Below is a small trained network, with its code and all its weights. Each question gives an input and a class and asks what happens when units are switched off, that is, made to give their printed mean instead of their output.

import numpy as np


def w(rows, s, z=0):
    codes = np.array(rows[::2]) - 128.0
    scale = np.full(codes.shape[1], s)
    scale[-1] = z or s
    return codes * scale


def norm(h):
    return h / np.sqrt((h * h).mean(-1, keepdims=True) + 1e-5)


def f(y):
    return np.maximum(y, 0)


def log_softmax(a):
    a = a - a.max(-1, keepdims=True)
    return a - np.log(np.exp(a).sum(-1, keepdims=True))


def net(x, mask):
    res = np.array(x, float).reshape(1, 4) / 4 @ E
    u = 0
    for l in range(3):
        y = f(norm(res) @ A[l][:, :-1].T + A[l][:, -1])
        res = res + np.where(mask[u : u + 4], y, B[l][:, -1]) @ B[l][:, :-1]
        u += 4
    return log_softmax(norm(res)[-1] @ U[:, :-1].T + U[:, -1])


A, B = {}, {}
E = w([
[28,201,253,229,125,66,48,158,25,128,80],'x0',
[60,51,153,150,130,91,133,163,171,124,146],'x1',
[231,86,149,77,116,100,22,158,99,90,219],'x2',
[52,55,112,47,148,89,139,207,241,136,77],'x3',
],0.0056)
A[0] = w([
[158,111,55,115,219,204,254,48,203,182,84,83],'L0N0',
[217,199,177,152,45,158,103,55,57,70,160,3],'L0N1',
[7,113,116,190,211,140,134,129,109,194,83,117],'L0N2',
[8,164,138,161,87,92,180,106,91,108,64,158],'L0N3',
],0.0053,0.0037)
B[0] = w([
[181,95,28,50,165,173,202,51,255,171,138,254],'L0N0',
[132,133,146,204,195,168,84,15,135,61,163,224],'L0N1',
[109,215,131,123,132,120,176,175,158,49,68,214],'L0N2',
[99,67,216,144,147,146,103,209,132,147,103,236],'L0N3',
],0.0086,0.0062)
A[1] = w([
[151,128,75,94,96,141,178,102,140,255,115,98],'L1N0',
[177,167,141,163,134,147,93,59,67,127,133,119],'L1N1',
[98,76,136,122,32,51,209,165,11,224,78,2],'L1N2',
[119,89,127,92,152,133,112,171,161,109,96,88],'L1N3',
],0.0083,0.0061)
B[1] = w([
[130,118,2,121,124,144,202,76,196,63,49,234],'L1N0',
[208,166,106,140,165,140,63,92,143,177,211,254],'L1N1',
[217,211,3,177,92,21,132,57,196,55,66,130],'L1N2',
[154,142,151,109,99,150,148,143,92,168,164,199],'L1N3',
],0.0088,0.0059)
A[2] = w([
[14,114,146,215,180,147,163,196,85,111,106,5],'L2N0',
[3,182,209,183,148,152,148,184,113,217,20,65],'L2N1',
[174,143,146,96,21,97,138,195,114,48,190,12],'L2N2',
[190,177,124,152,153,126,84,48,27,79,189,7],'L2N3',
],0.0065,0.0025)
B[2] = w([
[169,136,155,99,94,72,159,210,119,84,68,203],'L2N0',
[75,141,175,171,101,44,216,158,2,20,14,255],'L2N1',
[23,39,165,108,52,117,45,145,114,254,243,153],'L2N2',
[191,207,187,215,213,163,33,83,84,222,188,249],'L2N3',
],0.008,0.0065)
U = w([
[65,40,176,45,67,86,29,211,97,234,238,4],'0',
[232,244,190,224,231,187,16,10,64,191,231,143],'1',
[32,200,214,183,110,50,197,208,37,39,3,194],'2',
[191,103,2,16,180,220,238,56,230,139,58,230],'3',
],0.0082,0.0039)

Each question gives the input, the list of numbers given to net, and the class t.
The units are the neurons (one row each of A and B). Each row of codes is followed by its name. A weight is (code - 128) times the scale printed after its matrix; where a second scale follows, it is the last column's (A, B and U).
mask holds one flag per neuron, layer by layer. A switched-off neuron (its flag False) gives its mean, the last column of its row in B, instead of its output. The means were averaged over made-up inputs and are rounded, as every weight is.
A unit's drop is (log p(t) with every unit on - log p(t) with that unit switched off) / (log p(t) with every unit on - log p(t) with every unit switched off).
k most important neurons: the k neurons with the biggest drops, biggest first
k most important neurons of layer l: the k neurons of layer l with the biggest drops, biggest first
drop of u: that unit's drop, to one decimal
input [3,7,5,6], class 0: most important neuron of layer 1 : [L1N3]
input [0,-7,-2,0], class 3: 2 most important neurons : [L0N0, L1N0]
input [-5,4,8,0], class 0: 2 most important neurons : [L0N0, L0N1]
input [-2,-5,5,5], class 0: 3 most important neurons : [L0N0, L2N2, L0N1]
input [5,6,8,1], class 0: 2 most important neurons : [L0N1, L1N1]
input [8,-2,-4,-5], class 2: 2 most important neurons : [L0N3, L2N1]
input [3,2,8,3], class 0: 2 most important neurons : [L0N1, L1N1]
input [-1,-7,6,6], class 0: 2 most important neurons : [L0N0, L0N1]
input [-1,7,4,1], class 0: drop of L0N0 : 1.0
input [2,-6,-8,-1], class 2: drop of L0N3 : 0.6
input [2,4,5,8], class 0: drop of L0N0 : 0.0
